Here is a tiny trained network, its code and every weight. The questions are about switching its units off for an input and a class, where a switched-off unit gives its printed mean instead of its output.

import numpy as np


def w(rows, s, z=0):
    codes = np.array(rows[::2]) - 128.0
    scale = np.full(codes.shape[1], s)
    scale[-1] = z or s
    return codes * scale


def f(y):
    return np.maximum(y, 0)


def log_softmax(a):
    a = a - a.max(-1, keepdims=True)
    return a - np.log(np.exp(a).sum(-1, keepdims=True))


def net(x, mask):
    res = np.array(x, float).reshape(1, 7) / 4 @ E
    y = f(res @ A[0][:, :-1].T + A[0][:, -1])
    res = res + np.where(mask, y, B[0][:, -1]) @ B[0][:, :-1]
    return log_softmax(res[-1] @ U[:, :-1].T + U[:, -1])


A, B = {}, {}
E = w([
[64,134,132,168,135,139,101,111],'x0',
[84,56,138,180,128,127,161,43],'x1',
[209,34,138,95,123,61,41,121],'x2',
[213,163,138,203,82,119,163,124],'x3',
[72,125,50,139,8,160,139,133],'x4',
[157,143,103,169,101,125,111,131],'x5',
[66,152,139,117,118,32,166,176],'x6',
],0.011)
A[0] = w([
[153,196,98,131,115,128,115,180,253],'neuron 0',
[137,98,216,121,254,85,122,120,156],'neuron 1',
[157,121,175,146,70,73,17,115,166],'neuron 2',
[138,206,175,112,75,111,165,191,133],'neuron 3',
[112,206,149,188,143,104,172,121,124],'neuron 4',
[22,150,163,140,133,43,133,76,156],'neuron 5',
[114,168,101,104,166,112,102,150,150],'neuron 6',
[209,156,157,174,130,203,94,122,168],'neuron 7',
[172,99,78,68,84,85,76,148,247],'neuron 8',
[58,136,144,146,85,124,64,109,224],'neuron 9',
[152,143,116,140,155,22,133,158,198],'neuron 10',
[170,211,86,119,129,131,194,144,186],'neuron 11',
[178,172,217,160,164,193,104,124,124],'neuron 12',
[160,82,231,114,213,116,69,151,185],'neuron 13',
[114,82,105,144,140,254,191,75,221],'neuron 14',
],0.0099,0.0042)
B[0] = w([
[163,157,9,122,131,39,106,185,201],'neuron 0',
[57,141,236,69,135,101,188,115,253],'neuron 1',
[167,144,106,179,226,215,67,164,211],'neuron 2',
[97,68,94,49,174,69,161,190,190],'neuron 3',
[69,108,53,170,153,82,175,128,189],'neuron 4',
[144,97,180,214,97,98,164,85,212],'neuron 5',
[147,118,143,101,53,97,94,165,169],'neuron 6',
[128,200,103,156,254,158,109,82,224],'neuron 7',
[220,85,71,152,86,155,38,144,221],'neuron 8',
[234,109,98,175,82,100,126,92,193],'neuron 9',
[106,109,97,184,84,141,64,233,191],'neuron 10',
[96,139,59,103,106,94,156,224,199],'neuron 11',
[62,200,84,73,198,226,128,63,209],'neuron 12',
[38,124,203,40,212,161,94,101,250],'neuron 13',
[243,123,86,243,110,114,64,211,241],'neuron 14',
],0.007,0.013)
U = w([
[66,166,118,46,170,101,208,182,4],'0',
[128,216,253,65,190,182,141,28,89],'1',
[53,100,171,166,89,84,226,84,145],'2',
[232,152,58,208,162,214,68,170,195],'3',
[124,55,231,84,189,112,79,248,131],'4',
[191,144,106,111,68,71,138,209,139],'5',
],0.0072,0.0042)

Each question gives the input, the list of numbers given to net, and the class t.
The units are the neurons (one row each of A and B). Each row of codes is followed by its name. A weight is (code - 128) times the scale printed after its matrix; where a second scale follows, it is the last column's (A, B and U).
mask holds one flag per neuron, in row order. A switched-off neuron (its flag False) gives its mean, the last column of its row in B, instead of its output. The means were averaged over made-up inputs and are rounded, as every weight is.
A unit's drop is (log p(t) with every unit on - log p(t) with that unit switched off) / (log p(t) with every unit on - log p(t) with every unit switched off).
The circuit of an input: a set's keep is (log p(t) with only the set's units on - log p(t) with every unit switched off) / (log p(t) with every unit on - log p(t) with every unit switched off). Starting from the 12 units with the biggest drops (on a tie, the unit counted first), units are removed one at a time, each time the one whose removal leaves the highest keep (on an exact tie, the one counted first), for as long as the keep stays at least 0.8.
circuit, biggest first: the units of the circuit, biggest drop first
top k neurons: the k neurons with the biggest drops, biggest first
drop of u: that unit's drop, to one decimal
input [1,5,3,-1,-2,-5,3], class 2: circuit, biggest first : [neuron 5; neuron 14]
input [6,-2,-2,3,-2,2,4], class 0: circuit, biggest first : [neuron 14]
input [-6,8,-4,7,-8,2,2], class 0: top 2 neurons : [neuron 4; neuron 11]
input [4,-7,7,-5,2,2,8], class 3: top 3 neurons : [neuron 8; neuron 2; neuron 1]
input [-5,-2,-3,-5,-2,7,-1], class 5: circuit, biggest first : [neuron 2; neuron 13; neuron 7]
input [4,-5,1,-1,2,-3,-1], class 5: top 4 neurons : [neuron 7; neuron 14; neuron 12; neuron 2]
input [2,8,4,-6,-2,8,8], class 2: top 2 neurons : [neuron 5; neuron 14]
input [-1,8,5,1,6,-1,6], class 3: top 2 neurons : [neuron 1; neuron 2]
input [4,-1,1,-1,7,1,4], class 5: top 2 neurons : [neuron 7; neuron 14]
input [-1,-1,6,-4,8,-8,2], class 3: top 2 neurons : [neuron 8; neuron 1]
input [2,-1,-3,7,-3,-7,6], class 0: top 3 neurons : [neuron 3; neuron 14; neuron 11]
input [3,2,-8,0,4,5,1], class 5: top 2 neurons : [neuron 2; neuron 7]
input [-5,2,2,-5,2,5,6], class 3: top 3 neurons : [neuron 1; neuron 8; neuron 13]
input [1,6,-3,-5,-5,-1,-8], class 1: circuit, biggest first : [neuron 1]
input [6,-4,5,2,-7,0,1], class 1: drop of neuron 13 : 0.2
input [6,4,3,3,-8,-6,-7], class 1: drop of neuron 12 : 0.0
input [-7,6,-1,6,-5,6,1], class 0: drop of neuron 4 : 0.1
